Below are the code and all the weights of a small trained network. Each question names an input and a class and asks about switching units off, where a switched-off unit gives its printed mean instead of its output.

import numpy as np


def w(rows, s, z=0):
    codes = np.array(rows[::2]) - 128.0
    scale = np.full(codes.shape[1], s)
    scale[-1] = z or s
    return codes * scale


def f(y):
    return np.maximum(y, 0)


def log_softmax(a):
    a = a - a.max(-1, keepdims=True)
    return a - np.log(np.exp(a).sum(-1, keepdims=True))


def net(x, mask):
    res = np.array(x, float).reshape(1, 6) / 4 @ E
    y = f(res @ A[0][:, :-1].T + A[0][:, -1])
    res = res + np.where(mask, y, B[0][:, -1]) @ B[0][:, :-1]
    return log_softmax(res[-1] @ U[:, :-1].T + U[:, -1])


A, B = {}, {}
E = w([
[129,129,129],'x0',
[129,134,122],'x1',
[232,31,71],'x2',
[127,131,127],'x3',
[24,2,95],'x4',
[130,130,125],'x5',
],0.0089)
A[0] = w([
[161,107,99,141],'N0',
[139,147,85,252],'N1',
[213,59,146,107],'N2',
[254,223,181,86],'N3',
[216,192,152,109],'N4',
[148,200,113,74],'N5',
[181,169,133,66],'N6',
[206,47,100,66],'N7',
[227,100,37,100],'N8',
],0.009,0.012)
B[0] = w([
[117,140,162,161],'N0',
[246,115,197,249],'N1',
[62,181,154,171],'N2',
[85,75,89,191],'N3',
[63,65,137,174],'N4',
[56,99,153,143],'N5',
[102,68,83,140],'N6',
[68,164,126,167],'N7',
[78,187,156,180],'N8',
],0.011,0.012)
U = w([
[156,110,163,226],'0',
[69,20,71,68],'1',
[59,252,152,56],'2',
[179,121,151,183],'3',
[176,123,135,221],'4',
[176,115,158,137],'5',
[230,160,16,1],'6',
],0.014,0.0075)

Each question gives the input, the list of numbers given to net, and the class t.
The units are the neurons (one row each of A and B). Each row of codes is followed by its name. A weight is (code - 128) times the scale printed after its matrix; where a second scale follows, it is the last column's (A, B and U).
mask holds one flag per neuron, in row order. A switched-off neuron (its flag False) gives its mean, the last column of its row in B, instead of its output. The means were averaged over made-up inputs and are rounded, as every weight is.
A unit's drop is (log p(t) with every unit on - log p(t) with that unit switched off) / (log p(t) with every unit on - log p(t) with every unit switched off).
The circuit of an input: a set's keep is (log p(t) with only the set's units on - log p(t) with every unit switched off) / (log p(t) with every unit on - log p(t) with every unit switched off). Starting from all 9 units, units are removed one at a time, each time the one whose removal leaves the highest keep (on an exact tie, the one counted first), for as long as the keep stays at least 0.8.
units of the circuit, in order: the units of the circuit, biggest drop first
unit that matters most: the unit with the biggest drop
k most important neurons: the k neurons with the biggest drops, biggest first
drop of u: that unit's drop, to one decimal
input [-3,-1,3,0,-8,8], class 1: unit that matters most	N3
input [-6,-1,-6,-7,4,-5], class 4: 3 most important neurons	[N8, N2, N7]
input [2,3,7,8,6,1], class 4: 2 most important neurons	[N3, N4]
input [-6,8,-8,-7,1,3], class 0: units of the circuit, in order	[N8, N2]
input [5,-8,2,0,6,8], class 0: 2 most important neurons	[N3, N4]
input [-1,-2,-2,-6,6,-7], class 5: units of the circuit, in order	[N3, N4]
input [-1,8,-8,3,7,5], class 0: units of the circuit, in order	[N8, N2, N3]
input [-8,0,-6,7,2,-7], class 3: units of the circuit, in order	[N8, N2]
input [6,3,8,1,-2,6], class 2: 3 most important neurons	[N8, N2, N7]
input [-7,8,4,2,6,-6], class 0: units of the circuit, in order	[N3, N4]
input [-2,5,1,-4,-6,2], class 1: 4 most important neurons	[N3, N4, N6, N5]
input [-4,8,2,2,6,-5], class 0: 2 most important neurons	[N3, N4]
input [6,3,6,3,-5,-3], class 2: 4 most important neurons	[N8, N2, N7, N0]
input [1,3,-1,8,5,2], class 4: most important neuron	[N3]
input [-5,-4,-4,8,-8,2], class 1: drop of N3	0.3
input [2,-7,8,-2,2,1], class 2: drop of N6	0.0
input [4,4,8,-3,4,1], class 2: drop of N7	0.2
input [-5,4,-7,0,-8,8], class 1: drop of N3	0.3
